Here is a tiny trained network, its code and every weight. The questions are about switching its units off for an input and a class, where a switched-off unit gives its printed mean instead of its output.

import numpy as np


def w(rows, s, z=0):
    codes = np.array(rows[::2]) - 128.0
    scale = np.full(codes.shape[1], s)
    scale[-1] = z or s
    return codes * scale


def f(y):
    return y / 2 * (1 + np.tanh(0.7978845608 * (y + 0.044715 * y**3)))


def log_softmax(a):
    a = a - a.max(-1, keepdims=True)
    return a - np.log(np.exp(a).sum(-1, keepdims=True))


def net(x, mask):
    res = np.array(x, float).reshape(1, 4) / 4 @ E
    y = f(res @ A[0][:, :-1].T + A[0][:, -1])
    res = res + np.where(mask, y, B[0][:, -1]) @ B[0][:, :-1]
    return log_softmax(res[-1] @ U[:, :-1].T + U[:, -1])


A, B = {}, {}
E = w([
[147,93,104,108,249],'x0',
[254,75,150,221,150],'x1',
[133,41,75,156,133],'x2',
[61,59,201,194,181],'x3',
],0.0089)
A[0] = w([
[189,96,17,140,56,240],'N1',
[78,65,120,61,98,106],'N2',
[234,31,145,172,134,247],'N3',
[136,103,119,226,167,223],'N4',
[85,92,64,105,120,35],'N5',
[118,139,151,151,168,130],'N6',
[26,123,108,126,144,251],'N7',
[205,109,132,168,166,243],'N8',
[79,155,174,20,210,185],'N9',
[100,75,126,132,66,236],'N10',
[168,203,113,130,137,18],'N11',
[118,107,116,123,136,19],'N12',
[146,137,71,175,97,47],'N13',
[123,163,127,62,165,213],'N14',
[58,88,62,112,64,115],'N15',
[92,118,114,89,148,10],'N16',
[143,236,141,123,128,148],'N17',
[169,126,148,173,166,253],'N18',
[161,3,159,164,178,220],'N19',
[123,120,173,83,162,127],'N20',
[193,127,156,44,95,128],'N21',
],0.011,0.0035)
B[0] = w([
[99,92,84,84,19,203],'N1',
[99,151,33,118,189,165],'N2',
[75,173,156,188,52,248],'N3',
[69,183,65,239,71,203],'N4',
[131,115,125,77,234,148],'N5',
[170,200,139,153,160,146],'N6',
[44,184,154,147,254,208],'N7',
[108,154,201,156,24,208],'N8',
[196,219,183,96,171,208],'N9',
[80,153,62,221,114,170],'N10',
[194,120,81,73,51,141],'N11',
[115,180,68,89,51,122],'N12',
[113,73,91,111,68,138],'N13',
[133,171,240,118,114,172],'N14',
[47,106,77,122,158,177],'N15',
[167,186,154,124,224,140],'N16',
[124,103,165,121,53,171],'N17',
[146,200,171,204,62,189],'N18',
[26,171,45,193,73,241],'N19',
[238,155,214,166,181,144],'N20',
[167,129,116,116,43,156],'N21',
],0.006,0.012)
U = w([
[147,229,129,58,253,182],'0',
[155,171,143,219,97,185],'1',
[210,15,139,81,170,3],'2',
[186,120,83,93,119,4],'3',
[48,76,45,168,50,244],'4',
[231,152,115,35,17,194],'5',
[210,216,229,130,175,220],'6',
[197,74,108,84,156,3],'7',
],0.007,0.0035)

Each question gives the input, the list of numbers given to net, and the class t.
The units are the neurons (one row each of A and B). Each row of codes is followed by its name. A weight is (code - 128) times the scale printed after its matrix; where a second scale follows, it is the last column's (A, B and U).
mask holds one flag per neuron, in row order. A switched-off neuron (its flag False) gives its mean, the last column of its row in B, instead of its output. The means were averaged over made-up inputs and are rounded, as every weight is.
A unit's drop is (log p(t) with every unit on - log p(t) with that unit switched off) / (log p(t) with every unit on - log p(t) with every unit switched off).
The circuit of an input: a set's keep is (log p(t) with only the set's units on - log p(t) with every unit switched off) / (log p(t) with every unit on - log p(t) with every unit switched off). Starting from the 12 units with the biggest drops (on a tie, the unit counted first), units are removed one at a time, each time the one whose removal leaves the highest keep (on an exact tie, the one counted first), for as long as the keep stays at least 0.8.
units of the circuit, in order: the units of the circuit, biggest drop first
top k neurons: the k neurons with the biggest drops, biggest first
drop of u: that unit's drop, to one decimal
input [6,6,5,-5], class 4: units of the circuit, in order -> N1, N19
input [5,-3,5,5], class 0: units of the circuit, in order -> N7, N1, N9
input [3,7,1,-7], class 5: units of the circuit, in order -> N1
input [-6,1,-8,4], class 6: units of the circuit, in order -> N19, N4
input [7,7,4,1], class 4: top 2 neurons -> N19, N9
input [1,-5,-6,5], class 0: units of the circuit, in order -> N7, N3
input [0,2,-7,3], class 6: units of the circuit, in order -> N19, N1, N10
input [1,0,-2,3], class 6: drop of N1 -> 0.2
input [-2,-6,7,6], class 0: drop of N7 -> 0.3
input [-3,-3,-5,2], class 6: drop of N18 -> -0.1
